(in the rows, 128 means zero)
Each row of numbers belongs to one of the things below and depends on some of the facts about them. Some rows are named. Which thing is each other row?

Some things and their rows:
K567: [127 123 118 126 120  88 110 132 103 168 147 150 140 121 127  77 118 111
  93 102 141  93 168 136 178 104 143 139 164 128  89 110]
K530: [109 146  87 155 119 113 139 111 154 134 140 112 128 110 134  87 135  88
 117  99 122  82 162 133 109 172 111 138 135 111  95 110]
K792: [154 173 128 140 139 143  86 177 164 124  93 127  81 112 159 153 234 113
 107 120 118  91 199 101 150 157 118 154 162 111 169 124]
K348: [172 135 123 116 136 121  82 153 135 108 126 121 131 119 151 158 178 103
 119  92 139  92 168 137 169 137 115 165 176 137 167 135]
K709: [143 138 135 132 135 115 118 137 126 125 121 120 122 114 125 127 122 100
 121 100 135 136 151 109 155 131 110 143 137 116 112 132]
K31: [132 109 111  85 166 128 155 107 105 105  98 126 144  96 107 114  47 111
 207 194 166 222  84 160  95  40 174 132 116 140 137 178]
K916: [152 119  96 107 139 100 149 131 123  82  96 120 154 101  88 106  34 107
 175 192 175 175  90 162 118  85 146 139 138 141 165 149]
K797: [145 137 110 132 144 116 117 142 155 124 107 116  95 126 144 116 118 117
 116 141 115 128 176 106 148 127 137 134 125 113 123 128]
K473: [142 135 113 127 135 119 122 136 148 129 114 117 110 131 138 127 123 113
 116 126 117 124 161 117 145 129 130 137 135 115 120 125]
K150: [151 128 120 133 128 105 115 130 132 130 127 121 131 121 137 123 105  94
 116 100 132 120 152 126 160 136 122 143 136 129 108 128]
K788: [142 132 120 122 104 111 115 133 145 127 123 122 129 130 120 137 105 117
 124 124 124 128 146 127 153 131 120 136 144 121 122 128]
K161: [150 132 125 121 132 117 116 126 129 123 134 122 129 117 133 128 117 106
 119 103 137 136 155 119 152 127 115 145 137 120 115 137]
K270: [140  98 127 121 146 113  61 143 121 119 148  98 105 160 151 154 122 101
 108  61 108 130 147 101 223 132 117 154 158 124  92 126]
K432: [155 149 119 143 112 101 134 116 143 144 129 131 136 105 144 113 108  94
 118 109 133 109 163 134 137 148 123 142 127 130 112 125]
K512: [142 134 113 126 136 118 123 135 147 129 115 117 110 131 137 128 122 113
 117 127 118 124 160 118 146 127 130 137 135 115 121 125]
K201: [143 131 130 131 140 123 108 124 124 138 138 123 119 114 151 126 143  94
 117  81 127 125 168 113 156 134 118 145 133 121  95 137]
K95: [146 135 134 129 138 114 120 137 124 122 120 121 123 113 123 124 118  99
 121 104 136 137 151 111 152 128 111 142 136 117 114 133]
K731: [135 125 117 122 144 119 126 129 135 141 116 116 128 134 139 134 132  96
 125  99 115 112 147 135 139 122 131 139 140 121 108 124]
K367: [136  95 112 102 151 122  93 124 126 131 141 108 129 153 154 149 130 103
 127  80 109 116 145 138 169 110 138 147 153 130  99 134]

There are 4 kinds of fact about the things: ω, Π, δ, ζ.
ω(K802, b); ω(K203, b); ω(K496, g); ω(K879, e); ω(K454, d); ω(K924, a)
ω(K94, a); ω(K182, d); ω(K683, a); ω(K826, b); ω(K161, g); ω(K434, c)
ω(K891, a); ω(K713, e); ω(K920, b); ω(K328, a); ω(K832, d); ω(K410, g)
ω(K255, b); ω(K788, b); ω(K546, b); ω(K782, b); ω(K277, c); ω(K447, a)
ω(K932, c); ω(K202, a); ω(K948, a); ω(K201, f); ω(K199, c); ω(K90, a)
ω(K772, d); ω(K517, b); ω(K439, g); ω(K207, d); ω(K753, b); ω(K916, b)
ω(K619, b); ω(K569, d); ω(K731, e); ω(K821, e); ω(K926, a); ω(K15, b)
ω(K740, c); ω(K216, d); ω(K169, a); ω(K709, g); ω(K653, a); ω(K473, a)
ω(K850, f); ω(K566, a); ω(K392, a); ω(K911, e); ω(K380, e); ω(K520, a)
ω(K814, c); ω(K25, c); ω(K655, c); ω(K522, a); ω(K990, e); ω(K606, c)
ω(K212, a); ω(K196, a); ω(K730, c); ω(K88, d); ω(K547, e); ω(K714, a)
ω(K95, g); ω(K96, b); ω(K572, b); ω(K397, b); ω(K107, a); ω(K636, a)
ω(K306, e); ω(K76, c); ω(K543, g); ω(K48, a); ω(K493, c); ω(K665, b)
ω(K128, d); ω(K512, a); ω(K389, b); ω(K611, a); ω(K23, a); ω(K729, a)
ω(K894, a); ω(K422, b); ω(K659, c); ω(K864, d); ω(K783, b); ω(K177, a)
ω(K484, g); ω(K756, b); ω(K792, d); ω(K367, c); ω(K187, a); ω(K678, b)
ω(K429, a); ω(K610, a); ω(K693, d); ω(K524, c); ω(K11, b); ω(K385, a)
ω(K343, a); ω(K151, g); ω(K794, a); ω(K797, d); ω(K372, a); ω(K514, g)
ω(K293, a); ω(K718, a); ω(K188, d); ω(K479, a); ω(K656, c); ω(K725, f)
ω(K789, f); Π(K802, K894); Π(K924, K777); Π(K94, K981); Π(K683, K769); Π(K826, K911)
Π(K713, K11); Π(K328, K894); Π(K410, K517); Π(K255, K730); Π(K277, K650); Π(K202, K348)
Π(K772, K367); Π(K517, K567); Π(K439, K783); Π(K619, K624); Π(K740, K517); Π(K709, K348)
Π(K653, K753); Π(K850, K547); Π(K566, K730); Π(K392, K618); Π(K911, K256); Π(K520, K517)
Π(K655, K894); Π(K522, K624); Π(K990, K294); Π(K606, K447); Π(K730, K270); Π(K547, K650)
Π(K95, K417); Π(K306, K981); Π(K543, K769); Π(K493, K517); Π(K665, K650); Π(K611, K690)
Π(K23, K778); Π(K729, K783); Π(K894, K256); Π(K659, K807); Π(K864, K777); Π(K177, K84)
Π(K484, K447); Π(K756, K981); Π(K678, K517); Π(K429, K730); Π(K610, K690); Π(K693, K312)
Π(K524, K526); Π(K11, K422); Π(K151, K777); Π(K514, K650); Π(K656, K277); Π(K725, K367)
Π(K789, K663); δ(K496, K740); δ(K924, K932); δ(K31, K916); δ(K94, K216); δ(K683, K948)
δ(K434, K611); δ(K891, K709); δ(K920, K690); δ(K410, K522); δ(K255, K924); δ(K782, K432)
δ(K690, K201); δ(K927, K294); δ(K932, K530); δ(K202, K566); δ(K948, K217); δ(K201, K94)
δ(K199, K920); δ(K517, K196); δ(K439, K636); δ(K916, K794); δ(K15, K31); δ(K740, K177)
δ(K216, K850); δ(K169, K480); δ(K709, K729); δ(K473, K618); δ(K566, K772); δ(K911, K769)
δ(K417, K718); δ(K380, K514); δ(K520, K879); δ(K522, K792); δ(K196, K756); δ(K88, K572)
δ(K572, K15); δ(K636, K610); δ(K48, K145); δ(K665, K417); δ(K389, K891); δ(K611, K665)
δ(K23, K520); δ(K729, K655); δ(K864, K714); δ(K783, K683); δ(K177, K48); δ(K778, K434)
δ(K756, K410); δ(K792, K927); δ(K367, K202); δ(K678, K821); δ(K610, K151); δ(K270, K517)
δ(K151, K832); δ(K794, K496); δ(K293, K199); δ(K145, K25); δ(K718, K385); δ(K479, K473)
ζ(K802, K981); ζ(K203, K260); ζ(K496, K530); ζ(K879, K348); ζ(K454, K807); ζ(K924, K145)
ζ(K94, K567); ζ(K182, K542); ζ(K683, K530); ζ(K826, K981); ζ(K161, K690); ζ(K434, K807)
ζ(K891, K348); ζ(K713, K270); ζ(K920, K981); ζ(K328, K417); ζ(K832, K145); ζ(K410, K31)
ζ(K255, K31); ζ(K788, K807); ζ(K546, K256); ζ(K782, K256); ζ(K277, K778); ζ(K447, K769)
ζ(K932, K488); ζ(K202, K777); ζ(K948, K983); ζ(K201, K769); ζ(K199, K807); ζ(K90, K417)
ζ(K772, K530); ζ(K517, K650); ζ(K439, K530); ζ(K207, K260); ζ(K753, K663); ζ(K916, K526)
ζ(K619, K294); ζ(K569, K270); ζ(K731, K84); ζ(K821, K260); ζ(K926, K778); ζ(K15, K567)
ζ(K740, K567); ζ(K216, K417); ζ(K169, K567); ζ(K709, K618); ζ(K653, K542); ζ(K473, K624)
ζ(K850, K217); ζ(K566, K348); ζ(K392, K947); ζ(K911, K270); ζ(K380, K432); ζ(K520, K348)
ζ(K814, K348); ζ(K25, K348); ζ(K655, K927); ζ(K522, K530); ζ(K990, K150); ζ(K606, K690)
ζ(K212, K530); ζ(K196, K530); ζ(K730, K777); ζ(K88, K624); ζ(K547, K260); ζ(K714, K31)
ζ(K95, K663); ζ(K96, K567); ζ(K572, K417); ζ(K397, K480); ζ(K107, K217); ζ(K636, K270)
ζ(K306, K567); ζ(K76, K542); ζ(K543, K927); ζ(K48, K690); ζ(K493, K31); ζ(K665, K312)
ζ(K128, K348); ζ(K512, K624); ζ(K389, K530); ζ(K611, K807); ζ(K23, K981); ζ(K729, K807)
ζ(K894, K690); ζ(K422, K417); ζ(K659, K348); ζ(K864, K417); ζ(K783, K624); ζ(K177, K270)
ζ(K484, K777); ζ(K756, K31); ζ(K792, K348); ζ(K367, K981); ζ(K187, K348); ζ(K678, K530)
ζ(K429, K530); ζ(K610, K31); ζ(K693, K989); ζ(K524, K256); ζ(K11, K927); ζ(K385, K31)
ζ(K343, K488); ζ(K151, K554); ζ(K794, K217); ζ(K797, K690); ζ(K372, K981); ζ(K514, K260)
ζ(K293, K769); ζ(K718, K488); ζ(K188, K927); ζ(K479, K145); ζ(K656, K480); ζ(K725, K778)
ζ(K789, K542)

Rows to name:
No name comes twice in this set of rows, the named rows included.
[159 145 104 133 103 104 127 101 151 144 152 131 139 112 163 120 108 105
 119 109 130 104 169 144 139 149 129 150 133 137 120 130] | K769
[136 119 124 123 156 118 106 156 133 117 101 108 101 142 123 133 116 107
 116 116 116 139 146 103 170 116 126 135 138 109 110 123] | K23
[129 150 147 125 159 115  94 203 110 140  79 142 109 114  99 111 221 115
  99 118 140  74 177 111 171  99 125 144 197 106 154 103] | K520
[131  96  86 106 186  97 169 127 127  55 103  86 162 107  68  73  60 106
 152 151 155 113 134 151  89  91 112 128 142 108 148 135] | K496
[133 152 127 145 131 116 126 139 150 142 106 119  99 123 137 126 132 105
 115 120 112 125 159 105 147 143 123 136 129 109 110 117] | K94
[132 106 119 112 159 123 106 142 123 128 116 107 122 149 133 143 131  97
 123  88 112 122 138 126 163 112 130 140 149 119 102 126] | K380
[ 90 157  81 165 145 124 147 132 175 123 107 101  85 113 128  75 152 102
 117 140 103  88 179 104  92 168 120 125 125  86 106 103] | K772
[ 83 106  84 125 133 128  95 143 146  99 133  89 111 154 101 118 139 110
 119  99 108 104 136 114 147 150 103 135 167  93  96 111] | K389
[ 76 150  85 160 134 137 124 133 165 136 124 100  86 132 131  98 177  97
 108 102  94  87 163 102 113 179 109 133 141  84  85  98] | K522
[136 130 123 123 103 117 101 138 145 131 129 121 121 139 125 146 121 118
 116 108 118 125 149 117 168 139 116 138 149 117 111 126] | K920
[147 101 114 117 138 113  79 136 124 118 145 111 122 147 147 141 114 101
 110  79 124 126 149 119 197 128 123 149 152 130 100 131] | K778

The same things again, as new rows of numbers:
Some rows with their names:
K422: [120 116 143 112 116 123 125 147 120 105 129 138 154 102 137 113 155 122
 131 137 119 122 144 126 105 131 143]
K656: [ 82 133 126 178 120 111 146 105 174  97 117 119 103 164 124 161 110 131
 130  91 117 101 113 163 128 123 129]
K88: [143  32  43 156 141 170 181 147 128 172 148 125  81 187 145 157 119 103
 155  77 180 126 195  28  23  48  71]
K794: [109  39  66 175 144  98 148 106  69 133 133 157 104 154 143 109 142 112
 173 114 140 143 131  92  84  73  78]
K277: [ 77 137 137 170 125 113 156 124 179  82 113 123 120 158 120 159 116 113
 139 102 110 100 128 166 109 126 131]
K924: [114 122 124 135 120 125 128 121 134 123 134 132 124 116 134 126 134 146
 113 114 127 124 111 136 141 129 139]
K196: [137 163 161  97 151 168  91 128 140 119  89  96 148  82 137 190 140 151
 120 106  83 117  72 116 109 125 171]
K177: [104  60 122 178 157  51 162  96  47 140 148 223 144  96  97 132 116  98
 198 122  70 181 111 147 157  73  88]
K807: [158 159 132 114 122 131 124 139 117 135 121 127 130 162 134 106 148 111
 128 146 113 143 147 139 116 128 117]
K107: [120 117 131 128 122 120 119 125 125 119 129 127 131 116 138 123 139 135
 130 127 129 119 123 129 126 128 133]
K488: [152 166 119 119 130 137 133 135 118 143 121 134 127 161 129 111 137 125
 113 136 116 150 136 140 127 128 118]
K161: [143 121 146 133 117 143 137 153 146 142 130 133 133 115 107 147 105 100
 138 123 141 117 153 123 135 121 126]
K514: [122 134 129 200 118 135 149 120 178  97 118 135 107 168 103 155  87  89
 132  99 166  97 115 186 148 132 120]
K512: [120 114 131 132 122 118 115 119 127 120 130 119 123 122 139 118 140 136
 128 127 130 114 122 132 127 127 133]
K797: [158 122 152 139 127 136 133 117 155 156 145 108 112 137 109 162  94 110
 148 122 151 109 161 124 134 123 117]
K128: [117 138 141  98 169 139 177 163 162 148 168 117 133 130 105 149  56  95
 158 143 156 125 138  92 134 147 132]
K94: [110 132 137 129 108 130 133 135 147 106 132 144 147  94 116 124 131 148
  88 127 143 127 136 140 139 149 152]
K729: [113 120 126 132 114 124 131 132 139 115 133 144 138 104 126 126 136 146
 107 119 132 127 127 133 137 133 148]
K348: [118 175 118  71 176 128 152 169 111 135 141 104 129 176 148  87 104  94
 160 173 128 137 104 107 123 158 122]

Which thing is each row?
No name comes twice in this set of rows, the named rows included.
[180 192 163  63 134 152 103 176 160 164 133 102 112 146 165 140 167 127
 133  97  29 120 106 123 119 104 150] | K270
[116 115 155 114 122 111 104 134 145 140 119  81 114 130 150 139 145 128
 162 126  90  88 148 116 109 114 124] | K367
[145 187 140 126 100 138 116 118 117  97  99 110 157 167 105  79 122 120
  84 206 204 140 174 172 142 200 123] | K294
[146 143 141 122 153 191 139 156 141 141  95 136 155  80  94 216 102 116
 117  99 119 144 113  97 109 105 149] | K439
[125 116 148 117 125 117 113 135 117 113 123 112 141 120 143 112 147 117
 147 144 122 112 137 128 111 132 133] | K447
[ 99  39  42 169 137 125 152 124  83 121 130 161 114 149 154 100 155 117
 154 108 158 156 150  74  57  72  80] | K916
[133 117 146 100 129 128 112 149 127 119 131 117 136 111 157 119 162 122
 147 125  98 110 125 118 102 118 146] | K783
[116  62 138 176 162  34 147  82  31 140 143 207 142  98 103 123 113  89
 220 136  62 168 111 162 164  75  83] | K48
[106 146 125 174 119 118 139  79 157  48 136 139 138 152 127 113 119 135
  93 121 175 115 103 203 130 175 152] | K850
[154 128 151 148 122 130 128 102 148 147 136 102 116 143 100 146  80 111
 142 145 175 107 164 138 147 146 106] | K832
[122 109 133 148 107 109 109 103 125 111 122 120 125 122 133 105 135 135
 129 139 153 107 133 146 140 141 127] | K714
[105 118 145 130 121 106 109 120 132 132 115  91 118 131 132 133 133 132
 155 140 120 101 150 122 124 127 118] | K730

The same things again, as new rows of numbers:
Some rows with their names:
K389: [154 111 142 133 187 144 140 145  99  88 161 144 133  82 111 160  67 117
 121 137 107 119  57  59 169 124 154 137 143 123 170 141 127 102 110 166
 126 156 124 122  94 185 108 108 101 227 200 123 158 173]
K530: [153 107 134 149 195 161 132 192 105 107 159 151 140  68  89 202  78 121
  94 158 113 141  86 104 126  94 140 121 174 158 199 153 159 110 101 139
  95 151 118 158 106 205 104 101  97 238 144 161 147 120]
K782: [155 122 157 137 160 134 145 117 127  86 154 149 140  96 128 128  80 135
 117 140 117 102  85  78 173 128 157 130 132 129 163 141 162  83 121 173
 153 150 140 143 106 150 138  98  96 203 194 132 144 169]
K488: [147 111 169 154 153 148 144 154 131  98 144 158 155  95 114 150  84 145
  96 152 128 124 104 118 150 108 134 120 147 170 196 143 194  84 120 157
 138 145 149 167 119 154 131  99  92 219 166 169 142 128]
K422: [155 129 143 131 166 136 142 116 138  88 156 145 137  90 127 136  88 134
 116 147 117  96 101  87 159 120 162 121 137 128 160 149 172  84 119 169
 151 150 134 155 106 152 147  89  98 191 174 136 132 164]
K128: [197  98 168 157 128 136 127 147 112  99 169 147 141  78 145 108  92 158
  99 150  85  87 107 115 139 153 138 131 148 117 179 153 158  70 144 144
 133 119 136 141 107 173 173 122 124 202 151 129 160 120]
K769: [151 118 155 151 159 151 140 158 140 100 148 158 152  87 111 160  91 145
  91 163 127 118 117 126 135 102 140 115 154 167 194 153 202  86 117 152
 132 145 142 178 119 159 137  92  92 210 145 172 133 121]
K201: [167 134 141 137 165 132 140 136 139  90 159 160 136  85 127 141  88 137
 119 155 109  96  95  92 156 116 147 131 140 125 173 154 168  75 134 155
 156 147 134 157 104 157 144  98 104 201 161 141 135 162]
K794: [128  73 132 124 144 107 138 112  94  64 174  99 114 136 123 134  63 109
  59  94  86 108 142 143 134 134 168  77 116 172 149 138 163 105  87 165
 131 105 133 137 158 141 141  76 118 188 161 158 155 124]
K150: [147 112 169 155 152 150 144 154 130  98 144 159 155  95 113 151  83 145
  95 152 128 124 104 120 150 108 135 119 147 169 195 142 196  85 119 158
 138 143 150 166 120 154 129  97  91 220 167 170 143 125]
K948: [169 120 140 139 151 118 132 150 123  86 161 148 148  89 131 144  82 135
 114 147  96 108 105 125 165 117 135 122 133 147 180 146 165  89 120 162
 150 138 143 157 122 155 139 102 110 199 143 152 137 166]
K777: [148 114 165 152 152 150 148 153 127  98 145 158 155  95 122 154  85 150
  92 156 131 118 106 119 150 110 135 120 144 171 196 145 200  84 118 162
 138 144 149 163 118 152 124  97  97 219 167 169 141 130]
K397: [158 127 145 136 167 136 141 119 137  90 156 145 136  88 124 139  88 134
 112 149 117  97  98  86 157 121 164 123 139 129 161 148 169  84 118 166
 144 149 133 155 107 155 146  90  96 194 174 136 135 162]
K659: [201  97 168 162 124 138 134 146 109 101 153 148 148  75 156 123 103 161
  92 159  97  88 114 107 145 151 156 131 151 122 170 146 162  86 124 159
 128 127 134 140 114 171 166 127 116 191 151 121 159 137]
K788: [156 130 142 130 167 135 141 116 138  88 157 146 136  90 124 136  89 133
 114 149 117  95  98  88 158 120 164 121 138 128 160 149 169  84 116 167
 152 150 133 156 106 153 148  89  98 192 173 134 133 164]
K372: [163 120 138 136 150 116 132 144 126  84 161 146 145  95 131 142  82 131
 116 143  95 105 108 128 168 118 136 118 128 148 178 144 164  87 119 163
 157 139 144 159 124 150 142 102 113 196 145 150 133 168]
K255: [147 138 135 136 149 138 174 122 113  72 162 149 145  94 175 145  90 171
 102 157 134  75 101  76 166 133 165 137 117 150 168 146 182  83 120 196
 151 149 130 125  90 140 102  97 129 191 205 133 136 191]
K187: [208 100 165 161 128 123 123 152 105 100 154 143 153  76 156 117  95 152
  97 145  88  98 110 125 152 147 143 138 143 128 166 139 150  85 122 159
 126 120 150 149 125 168 167 119 105 199 133 131 157 140]
K145: [138  70 170 159 156 158 176 126 138  85 143  84 115 156  94 130  66 124
  65 142 127 107 112 191 144 136 178  42 154 214 163 133 151 105  91 163
 116 122 134 134 119 115  98  52  97 194 167 153 171  72]

Which thing is each row?
No name comes twice in this set of rows, the named rows included.
[162 126 137 132 153 129 131 146 140  89 177 159 139  88 120 142  86 141
 124 157  93  94 104 112 153 116 128 119 137 132 194 163 180  70 145 146
 163 142 127 160 101 160 151 108 129 198 151 149 131 154] | K216
[145 117 163 149 150 146 148 151 131  95 146 157 154  98 122 154  86 150
  95 156 130 117 109 121 151 108 134 119 140 171 196 146 201  83 120 164
 141 145 149 164 117 148 125  96  99 215 167 169 139 134] | K981
[164 142 140 139 159 136 157 130 142  87 153 165 143  80 142 149  98 149
 120 173 123  88  96  79 171 115 158 130 135 126 173 152 183  80 125 171
 162 161 130 149  99 150 134 106 105 186 176 130 130 189] | K756
[152 121 169 153 151 149 144 156 136 100 142 167 162  88 117 153  87 149
 105 160 130 122  99 116 158 104 128 126 145 165 202 145 197  82 125 160
 145 149 151 170 114 153 129 100  95 220 165 167 138 139] | K690
[199  99 172 158 129 139 124 142 112 102 157 143 149  73 148 114  98 155
 100 149  96  92 108 111 144 150 148 133 151 121 170 144 155  84 126 159
 127 126 142 147 111 172 174 118 112 198 150 122 155 131] | K814
[166 121 102 139 169 133 155 186  75  76 181 140 141  74 163 194  78 151
  90 157  99 101  97 102 147 120 147 135 137 160 186 150 146 110 101 173
 107 141 113 120 100 188  76 112 143 213 154 143 145 179] | K429
[171 136 121 133 160 117 128 150 143  87 166 147 145  82 128 156  93 133
 118 159  96  99 122 134 152 105 139 117 141 141 179 155 177  87 118 156
 154 142 135 177 122 156 154  94 112 185 116 154 116 166] | K385
[194  64 162 162 140 149 154 120 127  96 160  64 107 125 126 101  88 133
  68 147  94  71 130 188 122 170 197  49 168 162 135 143 116 104  96 158
  98 103 116 127 112 139 149  66 115 164 129 107 176  66] | K25
[160 114 150 139 142 114 137 142 118  79 159 148 151 101 136 135  73 133
 120 135  96 108  94 120 185 125 129 125 120 149 181 137 160  87 121 171
 164 137 150 146 121 144 132 108 113 203 166 147 142 177] | K169
[170 125 136 142 145 116 144 152 123  81 158 156 147  91 142 154  87 140
 113 159  97 101 106 118 174 116 138 122 127 148 184 148 174  88 120 164
 159 144 137 151 121 149 131 114 117 191 149 147 137 180] | K611
[206 104 160 157 131 133 118 160 118 102 160 148 149  69 150 129 104 150
  96 153  90  91 126 134 130 139 142 131 158 124 171 150 155  86 125 153
 124 122 140 163 119 174 178 115 116 193 113 128 147 125] | K879
[171 109 119 141 173 125 137 180  91  85 168 146 136  78 125 188  75 122
 106 153  86 118  85 102 160 113 142 124 145 143 186 148 137 110 103 154
 121 146 117 129 115 188 103 121 121 215 149 141 153 174] | K683
[166 118 159 144 142 119 139 149 114  81 155 157 159  99 138 134  73 138
 130 141  99 113  80 114 195 125 120 135 119 146 188 135 156  84 127 173
 165 143 156 142 116 146 125 117 110 213 175 144 147 184] | K293

